Below is a small trained network, with its code and all its weights. Each question gives an input and a target symbol and asks what happens when units are switched off, that is, made to give their printed mean instead of their output.

import numpy as np


def w(rows, s, z=0):
    codes = np.array(rows[::2]) - 128.0
    scale = np.full(codes.shape[1], s)
    scale[-1] = z or s
    return codes * scale


def norm(h):
    return h / np.sqrt((h * h).mean(-1, keepdims=True) + 1e-5)


def f(y):
    return np.maximum(y, 0)


def softmax(a):
    e = np.exp(a - a.max(-1, keepdims=True))
    return e / e.sum(-1, keepdims=True)


def log_softmax(a):
    a = a - a.max(-1, keepdims=True)
    return a - np.log(np.exp(a).sum(-1, keepdims=True))


def net(x, mask):
    ids = ['αβεζπστω'.index(c) for c in x.split()]
    T = len(ids)
    res = E[ids] + P[:T]
    u = 0
    for l in range(3):
        q, k, v = (norm(res) @ M[l].T for M in (Q, K, V))
        z = softmax(np.where(np.tri(T) > 0, q @ k.T / 2**0.5, -1e9)) @ v
        res = res + np.where(mask[u], z, O[l][:, -1]) @ O[l][:, :-1]
        u += 1
        y = f(norm(res) @ A[l][:, :-1].T + A[l][:, -1])
        res = res + np.where(mask[u : u + 8], y, B[l][:, -1]) @ B[l][:, :-1]
        u += 8
    return log_softmax(norm(res)[-1] @ U[:, :-1].T + U[:, -1])


Q, K, V, O, A, B = {}, {}, {}, {}, {}, {}
E = w([
[157,103,101,126,183,114],'α',
[92,173,189,158,166,130],'β',
[196,154,191,129,147,86],'ε',
[127,97,32,113,166,127],'ζ',
[151,255,158,68,122,115],'π',
[146,218,82,91,154,133],'σ',
[160,121,238,136,163,22],'τ',
[128,107,110,140,158,37],'ω',
],0.013)
P = w([
[124,135,107,141,99,155],'0',
[254,130,142,128,143,108],'1',
[53,117,184,107,170,122],'2',
[127,188,127,154,168,95],'3',
[175,119,145,102,87,106],'4',
[58,112,187,110,175,110],'5',
[123,186,126,158,160,109],'6',
[154,131,143,109,82,101],'7',
[66,108,185,106,174,101],'8',
[117,189,129,167,155,119],'9',
],0.026)
Q[0] = w([
[93,97,152,103,122,167],'0.h0',
[70,104,157,3,178,106],'0.h0',
],0.014)
K[0] = w([
[123,129,123,144,32,175],'0.h0',
[169,129,130,134,131,252],'0.h0',
],0.013)
V[0] = w([
[77,143,227,227,109,154],'0.h0',
[162,114,188,1,171,50],'0.h0',
],0.0075)
O[0] = w([
[120,123,134,254,159,210,195],'0.h0',
[107,62,126,74,40,237,253],'0.h0',
],0.0092,0.0018)
A[0] = w([
[166,110,211,143,71,120,2],'0.n0',
[133,102,10,104,90,118,183],'0.n1',
[184,55,72,108,34,89,102],'0.n2',
[37,128,166,86,133,151,37],'0.n3',
[100,104,78,168,163,119,123],'0.n4',
[198,131,24,152,159,184,102],'0.n5',
[133,133,29,121,177,164,62],'0.n6',
[148,65,90,205,107,152,90],'0.n7',
],0.013,0.008)
B[0] = w([
[47,153,138,104,164,124,197],'0.n0',
[76,177,132,161,48,140,212],'0.n1',
[76,95,179,116,51,181,253],'0.n2',
[165,76,157,85,124,64,194],'0.n3',
[53,108,158,159,157,135,199],'0.n4',
[171,104,51,81,139,148,204],'0.n5',
[108,49,2,147,137,174,168],'0.n6',
[189,60,78,186,182,80,151],'0.n7',
],0.013,0.0046)
Q[1] = w([
[129,252,144,132,62,105],'1.h0',
[133,152,67,162,25,142],'1.h0',
],0.013)
K[1] = w([
[121,231,161,37,82,151],'1.h0',
[114,253,82,130,59,108],'1.h0',
],0.011)
V[1] = w([
[133,107,128,255,158,128],'1.h0',
[62,111,169,117,127,178],'1.h0',
],0.0074)
O[1] = w([
[108,242,236,64,103,63,163],'1.h0',
[86,85,147,209,107,254,255],'1.h0',
],0.0063,0.0009)
A[1] = w([
[102,65,54,71,132,204,84],'1.n0',
[67,57,140,124,137,87,154],'1.n1',
[79,135,117,204,128,126,97],'1.n2',
[105,56,74,175,112,136,57],'1.n3',
[140,177,91,163,168,151,183],'1.n4',
[154,2,145,68,17,117,27],'1.n5',
[148,83,254,140,136,87,74],'1.n6',
[134,196,178,59,16,129,3],'1.n7',
],0.013,0.0041)
B[1] = w([
[193,63,78,103,167,169,198],'1.n0',
[167,159,123,106,72,154,229],'1.n1',
[83,159,162,132,129,145,206],'1.n2',
[97,89,161,72,124,120,158],'1.n3',
[124,167,192,129,148,156,215],'1.n4',
[207,169,247,159,182,105,247],'1.n5',
[101,100,61,140,134,183,255],'1.n6',
[108,151,209,54,123,175,223],'1.n7',
],0.015,0.0076)
Q[2] = w([
[132,61,89,5,221,75],'2.h0',
[24,128,196,124,182,73],'2.h0',
],0.011)
K[2] = w([
[142,138,8,136,201,83],'2.h0',
[147,226,164,237,92,55],'2.h0',
],0.013)
V[2] = w([
[75,16,252,68,218,2],'2.h0',
[229,206,101,162,69,70],'2.h0',
],0.0071)
O[2] = w([
[64,1,208,170,108,2,173],'2.h0',
[197,96,89,149,162,204,4],'2.h0',
],0.01,0.0023)
A[2] = w([
[85,87,55,51,34,136,11],'2.n0',
[167,157,133,148,251,95,67],'2.n1',
[87,223,132,177,7,143,39],'2.n2',
[252,65,176,178,93,126,103],'2.n3',
[132,120,88,185,156,224,3],'2.n4',
[251,116,147,156,110,122,50],'2.n5',
[222,127,192,145,106,121,141],'2.n6',
[78,159,163,88,153,124,220],'2.n7',
],0.015,0.0053)
B[2] = w([
[5,92,112,135,80,201,146],'2.n0',
[118,67,126,90,132,190,173],'2.n1',
[117,45,145,115,151,88,175],'2.n2',
[164,67,163,210,119,155,177],'2.n3',
[120,128,105,173,72,80,159],'2.n4',
[140,73,184,175,95,126,156],'2.n5',
[155,108,169,178,57,149,200],'2.n6',
[147,141,137,144,113,82,249],'2.n7',
],0.021,0.013)
U = w([
[93,35,139,25,179,149,79],'α',
[113,199,177,25,47,145,149],'β',
[171,64,156,182,93,181,74],'ε',
[100,160,56,222,66,84,115],'ζ',
[133,108,79,68,140,10,206],'π',
[1,131,133,68,39,184,72],'σ',
[147,231,66,124,153,125,254],'τ',
[63,170,137,170,246,194,129],'ω',
],0.011,0.0072)

Each question gives the input, a string of symbols that net reads in full, and the target symbol t.
The units are the heads (2 rows each of Q, K, V and O) and the neurons (one row each of A and B). Each row of codes is followed by its name. A weight is (code - 128) times the scale printed after its matrix; where a second scale follows, it is the last column's (O, A, B and U).
mask holds one flag per unit, layer by layer, with each layer's heads first. A switched-off unit (its flag False) gives its mean, the last column of its rows in O or B, instead of its output. The means were averaged over made-up inputs and are rounded, as every weight is.
A unit's drop is (log p(t) with every unit on - log p(t) with that unit switched off) / (log p(t) with every unit on - log p(t) with every unit switched off).
The circuit of an input: a set's keep is (log p(t) with only the set's units on - log p(t) with every unit switched off) / (log p(t) with every unit on - log p(t) with every unit switched off). Starting from the 12 units with the biggest drops (on a tie, the unit counted first), units are removed one at a time, each time the one whose removal leaves the highest keep (on an exact tie, the one counted first), for as long as the keep stays at least 0.8.
units of the circuit, in order: the units of the circuit, biggest drop first
unit that matters most: the unit with the biggest drop
top k neurons: the k neurons with the biggest drops, biggest first
k most important neurons of layer l: the k neurons of layer l with the biggest drops, biggest first
input ω σ τ σ ω, target β: top 3 neurons : [1.n7; 0.n2; 0.n1]
input π σ ε, target σ: units of the circuit, in order : [1.n5; 1.n6; 1.n1; 2.n0]
input σ β β α β σ ζ σ β, target τ: top neuron : [0.n6]
input τ β ζ ζ π τ ε τ β β, target ω: units of the circuit, in order : [2.n6; 1.n1]
input π ω σ σ σ τ τ τ ζ, target σ: units of the circuit, in order : [1.n5; 2.n0; 1.n1]
input α ε π, target α: top 3 neurons : [2.n1; 1.n7; 1.n5]
input τ σ ζ σ σ ω, target β: top 2 neurons : [0.n7; 1.n6]
input π β α α ζ α ζ α ε τ, target ζ: units of the circuit, in order : [1.n5; 1.n6; 2.n4; 1.n7]
input α ζ ζ π π τ, target α: top 2 neurons : [2.n1; 1.n5]
input ε π τ π ω ζ, target ζ: top 2 neurons : [2.n4; 1.n5]
input α β σ π τ α α ε β, target α: top 2 neurons : [2.n1; 1.n7]
input α τ β τ β, target β: top 3 neurons : [0.n0; 0.n4; 2.n3]
input π ε τ, target σ: top 4 neurons : [1.n5; 1.n6; 1.n1; 2.n0]
input π π β, target σ: top 2 neurons : [1.n5; 1.n6]
input τ ω α β β β, target β: most important neuron of layer 0 : [0.n7]
input τ β α, target β: top 2 neurons : [0.n7; 0.n3]
input ζ β β ε ζ σ, target π: 2 most important neurons of layer 1 : [1.n4; 1.n5]
input π τ ε ε π τ, target σ: 3 most important neurons of layer 1 : [1.n5; 1.n6; 1.n1]
input σ τ β, target τ: 2 most important neurons of layer 0 : [0.n1; 0.n2]
input σ ω ζ, target τ: unit that matters most : 2.h0
input ε π ω, target ζ: 2 most important neurons of layer 1 : [1.n5; 1.n7]
